The symbols move the elements like this.
from | ! § + * & ^
kama | bosu nibo dabe masu neza bida
muno | foza fimo lizi zeno bide nuku
bida | pide zeva kofi rodo dupu kama
kofi | bopo doko bida vezo buno dabe
dupu | bida mogo buno sesa fane neza
bere | fuvo batu kego vono dema fopa
zeno | zibe muno ripa fiso ride sobo
rudi | sobo bopo nosi gite vezo ride
kego | gusi masu bere nibo lotu gora
noru | sege gusi mepi bosu nibo fute
bopo | nuku momu pide rudi kofi bide
foza | dabe bama neza zibe muno buno
zuta | gora sesa keli mogo leku lotu
gora | tizo rodo fopa zeva zuta kego
nosi | rali pide rudi tizo rodo nedu
mogo | zeva zuta vopo dupu faze pule
ride | zeno bide nedu fuvo batu rudi
zoti | lotu ripa fiso sege gusi leku
lotu | kego peki dema pule zoti zuta
neze | vezo buno sesa keli sobo zibe
fopa | gite vezo gora doko keli bere
doko | momu fopa zeva kofi vopo vono
pule | nibo lotu bama neza sege mogo
tude | vopo vudu faze nuku momu fimo
keli | fopa neze zuta vopo vudu dema
gite | vudu rudi tizo momu fopa fuvo
tizo | leku nosi gite fute gora gusi
mepi | fimo fuvo noru bide vono momu
batu | ride dabe masu bere zibe vezo
dema | bere zibe lotu bama fiso keli
fute | faze tizo momu pide zeva noru
sesa | rodo dupu neze zuta rali peki
fuvo | fiso ride gusi mepi bere gite
zeva | fute gora doko bida mogo nibo
momu | tude gite fute bopo doko mepi
faze | mogo leku tude fane fute sege
pide | fane fute bopo nosi bida bosu
nedu | ripa bosu ride gusi masu nosi
rali | sesa fane sobo leku nosi ripa
nuku | buno tude fane sobo bopo muno
bide | muno mepi bosu ride dabe bopo
leku | zuta rali vudu faze tizo zoti
dabe | bide vono kama batu foza kofi
vudu | keli sobo leku tude gite fiso
zibe | batu foza peki dema zeno neze
nibo | noru kego vono kama pule zeva
gusi | zoti nedu fuvo noru kego tizo
rodo | nosi bida vezo gora sesa masu
sobo | neze nuku rali vudu rudi zeno
sege | pule zoti fimo lizi noru faze
lizi | neza sege muno ripa bosu fane
vono | mepi bere nibo dabe bama doko
vopo | doko keli mogo buno tude bama
bosu | lizi noru bide nedu kama pide
bama | vono dema pule foza fimo vopo
vezo | rudi kofi rodo fopa neze batu
masu | nedu kama batu kego peki rodo
fimo | bama fiso sege muno mepi tude
neza | kama pule foza peki lizi dupu
ripa | peki lizi zeno zoti nedu rali
peki | masu neza zibe lotu ripa sesa
buno | kofi vopo dupu neze nuku foza
fiso | dema zeno zoti fimo fuvo vudu
fane | dupu faze nuku rali pide lizi

The rows follow the links: the fewer symbols apart two elements are, the more alike their rows tend to be.

Each row is also shifted at random along 4 hidden directions that mean nothing.

Some elements, each with a row of numbers:
doko -> 32 5 65 15 -11 0 36 2 44 -1 -79 -73 -51 52 9 -10 -66 -9 0 73 -13 0 32 63 4 70 -38 56 -15 -59 62 -74 2 -8
masu -> 55 50 -34 22 -31 0 -38 40 59 10 49 32 -31 19 -7 12 -23 -6 10 -68 -66 47 43 -64 -37 -12 -31 -74 -28 91 -4 68 15 -19
nibo -> -65 -33 -116 -7 9 -38 -45 11 -43 39 24 5 -27 -26 9 21 -86 -6 -36 -63 -38 -4 51 -6 22 -30 18 14 -26 85 5 22 23 13
buno -> -10 -21 -32 -9 20 81 17 31 -50 45 1 -27 -40 7 14 -72 7 2 47 75 25 6 -36 62 7 61 -7 17 24 -46 -72 -47 -18 4
rudi -> 27 90 -23 -20 -6 17 69 25 16 -67 -31 -47 12 73 8 11 57 -12 11 -43 24 39 -2 25 26 -13 36 36 39 2 30 -58 -36 -29
sobo -> -32 56 -6 -68 40 17 16 5 -32 -69 0 17 12 -17 -46 -41 67 -18 53 29 29 61 -47 -5 12 22 48 23 74 -27 -17 -57 -78 -28
dupu -> -32 -41 -76 -16 -32 58 12 13 -43 64 26 -7 -8 -6 74 -54 7 19 2 33 -11 21 -58 -5 25 40 -4 -48 -3 11 -81 1 6 -6
bama -> 29 -83 -34 17 45 -65 -11 -17 -14 26 -30 56 -31 -45 -43 -32 -74 -1 16 -9 -15 -71 17 62 -22 8 83 6 -41 -8 -21 -47 -23 -15
dabe -> 57 -53 -30 56 46 47 -6 51 -33 -3 42 42 -29 41 -4 -9 -8 -10 15 -25 1 -14 59 51 -4 6 20 37 -22 3 -6 20 5 61
foza -> 10 -64 33 66 53 52 38 40 -24 67 3 48 -41 -25 -5 -49 6 25 20 28 1 -36 -1 96 -20 4 49 -16 -32 -44 -50 -25 -22 8
neze -> 65 40 -32 -50 19 37 -6 32 -23 -43 -27 17 -3 11 -23 -33 10 -40 47 49 26 49 -26 5 -10 62 53 -2 52 -26 -36 -49 -66 22
peki -> 53 45 4 12 -74 -3 -8 -32 52 43 -17 42 -45 -33 10 -14 0 47 29 -20 -48 7 -10 -25 -48 -33 34 -95 -36 45 -24 42 11 -50
lotu -> 23 -26 61 62 -41 -30 -66 -74 60 11 -29 29 -17 -47 22 35 -31 -3 -16 46 20 -26 9 -55 -88 -5 -8 -57 -38 -30 -22 82 53 19
ripa -> -48 34 38 2 -32 -8 22 -4 23 8 20 43 24 -72 -14 -12 27 31 45 -30 -25 49 -19 -17 -30 -51 6 -63 0 23 -29 42 -36 -80
rodo -> 29 61 -32 -19 -97 -4 -11 -18 26 37 -94 -46 -26 17 70 22 10 16 -8 -20 -35 11 -17 -19 33 39 32 -56 -10 53 -8 -4 18 9
zibe -> 67 49 41 15 29 32 10 32 44 -44 5 67 -51 -2 -60 -48 -19 -27 59 19 8 18 50 27 -109 3 42 -24 -1 -38 -8 24 -53 7
lizi -> 2 -32 36 -3 -12 38 7 -24 -35 6 92 48 23 -72 3 -21 20 24 39 -14 0 -1 5 -11 -20 -56 -57 -12 -20 -11 -27 50 52 -28
batu -> 3 45 37 86 42 25 12 81 59 -15 -32 68 -36 63 -15 -34 0 5 22 2 -19 -18 46 54 -65 -11 49 -11 -3 34 4 -1 -36 -25
sesa -> -73 61 -30 -29 -56 30 18 -16 30 46 -75 2 -50 -33 30 -43 21 9 0 32 -36 42 -59 2 -10 56 33 -78 6 -1 -62 -11 -30 -10
fopa -> 57 15 49 30 28 2 6 39 39 -4 -55 -78 -12 85 6 30 -3 -35 -40 78 25 -24 1 -5 -40 54 -24 11 28 -58 25 -15 -23 33
rali -> 38 76 -27 -91 -69 23 -36 -49 -17 -57 -25 9 40 -33 29 -1 62 -10 44 -26 13 52 -32 -70 22 18 10 -6 60 1 -6 21 -26 -6
vono -> -32 -6 37 37 39 -7 -2 24 11 20 -22 16 -39 22 -42 -18 -78 -36 8 19 -11 -29 72 56 -40 -5 -28 46 -47 4 53 -32 -39 -13

The symbols that take the first to the second take the third to the fourth, perhaps in another order. What is the fourth?
Answers are names.
67 -16 -44 3 35 40 24 50 -34 35 -14 -35 -32 66 19 2 26 10 -1 3 18 -30 -7 29 44 23 -18 36 18 27 -13 -57 11 45
to -18 -11 -29 -59 -38 47 50 -8 -63 49 45 -42 26 -40 37 -33 28 33 0 10 2 26 -70 -3 70 -19 -50 -12 6 16 -61 -8 8 -37
as 43 -55 -7 -14 74 -69 -12 -40 -14 -67 15 41 12 -46 -72 -12 -49 4 21 -12 -14 -40 0 29 9 -59 46 47 15 13 6 -31 -3 -15
to nibo

-86 -22 6 -18 -6 34 47 7 -25 64 92 36 3 -48 0 -13 31 17 20 -25 -14 28 -28 -29 22 -73 -7 -40 -29 23 -52 42 -1 -50
to -30 -13 -1 3 78 42 15 36 -80 -29 115 88 4 -15 -79 -32 -25 -29 43 -3 44 -20 14 21 -33 -65 28 33 -8 -7 -43 14 -5 18
as -43 -52 53 64 36 -39 -34 -13 31 -1 -58 44 -10 -18 -47 0 -23 8 6 71 36 -64 -7 37 -89 42 84 -9 -27 -70 -34 6 -28 20
to lotu

-90 -23 -64 -46 -25 -51 46 -13 -26 56 12 -93 6 19 35 -3 -9 26 -39 -31 -7 9 -54 -14 113 -24 -30 -8 16 58 -22 -39 -4 -72
to -78 -41 65 2 35 -42 2 -27 -13 -57 -23 12 3 -22 -46 24 -31 29 14 -14 0 -46 65 81 -10 -24 23 67 -44 -19 71 -39 19 18
as -48 -24 -1 -4 46 -34 2 -58 -7 -18 -65 -35 70 -35 -21 9 61 16 1 32 54 -37 -52 32 42 37 70 9 36 -52 -54 -16 -20 9
to zoti

-73 34 20 -29 34 39 43 54 4 -17 -44 19 -27 7 -15 -43 7 -18 45 50 -4 51 -39 44 -42 58 64 -8 50 -37 -14 -50 -54 -12
to 97 102 5 -9 -14 42 0 57 29 -33 -53 -38 -30 89 35 -3 15 -33 26 3 -16 28 25 16 -26 43 13 14 42 8 54 -36 -48 20
as -10 39 -47 2 -37 0 -76 12 -1 -39 47 -47 -7 55 23 50 -10 -56 -38 21 13 45 -16 -101 -57 56 -49 -8 51 11 20 27 15 78
to tizo

-88 -31 78 75 -43 -16 -37 -49 59 50 -49 35 -6 -61 22 8 -9 18 -19 49 2 -32 -26 -4 -80 25 11 -75 -73 -44 -42 45 40 -1
to -19 38 57 50 15 35 -14 50 54 -35 -41 56 -37 40 -8 -13 16 17 30 -17 1 -6 62 65 -77 15 75 -15 -24 9 39 11 -32 7
as -60 -2 37 -9 -79 39 10 -44 -46 11 -30 -50 10 -4 105 32 63 42 9 4 11 8 -10 -13 80 12 -21 14 2 -12 33 4 46 15
to tude

-26 21 23 -23 -7 -19 32 -31 50 25 26 -66 45 -11 21 -2 31 -16 -47 56 6 44 -59 -64 2 12 -71 -42 12 -65 -65 7 -18 -53
to -43 -51 -24 -22 -3 -67 -23 -42 -2 17 55 20 22 -93 -53 -17 -52 11 7 -35 -38 -3 6 -23 33 -57 -7 15 -16 49 -22 7 12 -50
as -91 38 80 35 -79 -1 5 -26 45 -17 -55 33 25 -1 25 31 40 30 25 -70 -13 -6 42 9 -33 -48 61 -23 -55 26 38 47 30 -21
to tizo

54 -19 38 -6 -22 49 -61 -37 -70 -46 109 56 45 -59 7 0 21 4 35 -46 -7 14 39 -50 -11 -37 -43 -5 -25 -1 -4 75 65 42
to 74 53 -8 7 54 -18 50 75 24 -5 21 17 4 66 -40 15 52 19 3 -95 -16 35 25 -1 2 -90 8 5 10 65 27 21 -50 -46
as -169 8 7 25 99 -23 -32 74 -2 -80 57 38 36 27 -89 24 2 -23 5 -3 32 -13 52 -3 -69 -38 6 29 24 -50 28 0 -23 17
to nibo

49 -56 23 48 54 66 33 31 -5 52 0 62 -7 -17 -14 -49 -7 10 20 13 7 -55 14 73 -23 1 40 9 -52 -7 -11 18 -5 2
to 35 82 41 -33 3 46 19 44 12 -39 -25 25 -49 13 -4 -49 10 -44 38 59 -2 52 -15 26 -64 58 -12 -19 41 -35 -15 -42 -83 9
as 169 -10 18 -38 4 50 13 -8 -95 -47 7 -9 35 -6 -4 -16 55 20 24 30 32 -33 -39 27 63 17 -11 45 50 -43 -11 -9 15 43
to zeno

-19 0 -38 -2 -27 -23 -24 -10 21 30 15 82 21 -66 -11 -9 37 30 34 -42 0 16 -34 -43 -6 -61 65 -75 -12 43 -35 24 -15 -72
to 83 94 -8 -52 -93 45 -44 -35 23 -43 17 13 -22 -30 33 -37 -3 -32 29 20 -28 65 -20 -68 -43 67 -27 -40 26 -9 32 22 -13 12
as -60 25 -39 10 -36 98 -15 41 -35 41 63 -28 -40 46 80 -25 -19 -23 -19 32 -16 43 -1 0 5 53 -96 -3 7 15 3 6 18 40
to bosu

27 15 -35 -26 -41 -23 -38 -22 -2 40 -9 -52 -16 9 61 6 -72 -8 -37 2 -32 19 24 -43 38 25 -64 -9 -19 29 37 -19 43 8
to -32 -19 -90 -36 -8 70 28 20 -51 101 89 -36 -15 8 53 -62 0 -1 -20 34 -53 26 -65 -36 40 10 -64 -20 13 25 -96 -9 -26 -23
as 21 9 10 -43 20 -28 9 -43 -25 -67 -58 -57 33 38 -26 15 -23 -19 -14 13 23 -24 22 24 39 0 -30 94 19 -16 72 -61 16 21
to kofi

113 8 9 -45 -58 -38 -15 -59 8 -32 1 -65 68 -17 19 62 4 -31 -35 26 16 30 -54 -100 7 24 -47 -24 22 -24 -22 47 6 31
to 43 -6 37 13 13 -23 36 -28 17 -22 -24 -49 58 0 -32 7 52 1 -19 61 74 -29 -52 -6 16 37 19 18 31 -64 -20 -13 -31 -5
as 0 -31 -12 10 -8 -73 -39 -47 16 1 52 37 58 -59 -41 44 5 5 -37 -42 17 -13 -23 -76 -30 -30 -4 -33 -14 -23 -48 71 49 16
to fiso

-47 51 19 36 -39 1 -17 6 63 44 -46 16 -27 -19 42 10 14 39 10 -70 -40 12 23 -27 -16 -21 41 -71 -58 50 -5 44 3 -2
to 74 82 -45 -68 -52 32 -5 1 -2 -57 68 -4 37 -10 23 -11 48 -27 28 -48 -2 84 -49 -77 42 2 -13 -33 58 14 -27 12 -20 10
as -70 -28 30 19 -46 -22 -8 -65 8 27 -89 -81 60 10 73 80 54 31 -50 1 29 -19 -56 -31 92 22 6 -21 -17 -20 -9 36 53 3
to lotu

17 -27 37 64 53 54 16 53 -5 44 6 44 -37 31 7 -32 11 7 14 -4 0 -43 48 94 -35 -10 23 16 -29 -23 28 -9 22 4
to 70 19 15 25 18 14 -11 16 31 -10 -29 57 -23 -33 -39 -21 10 0 54 2 2 -11 23 65 -74 22 84 -30 -24 -2 -14 -1 -50 -4
as 82 -77 -32 -3 -27 -74 -52 -68 4 59 -44 39 -16 -75 22 25 -43 58 -10 -27 -40 -63 -4 -5 20 -3 39 -27 -53 51 -1 48 61 -17
to lizi

47 6 -13 17 31 -19 4 -16 -9 -32 -16 -50 51 3 -40 27 42 -23 -37 21 74 -2 -64 -9 21 26 25 32 59 -60 -59 -19 -48 20
to 4 8 36 -7 -68 -23 23 -61 53 20 -41 -55 55 -27 31 38 31 19 -43 36 29 8 -67 -38 54 31 -34 -32 -4 -56 -43 17 35 -38
as 25 1 66 35 40 -10 69 13 35 21 -29 40 16 -11 -54 -20 59 25 7 -2 0 -13 -8 50 -14 -64 58 -36 -39 1 -37 -4 -49 -72
to ripa

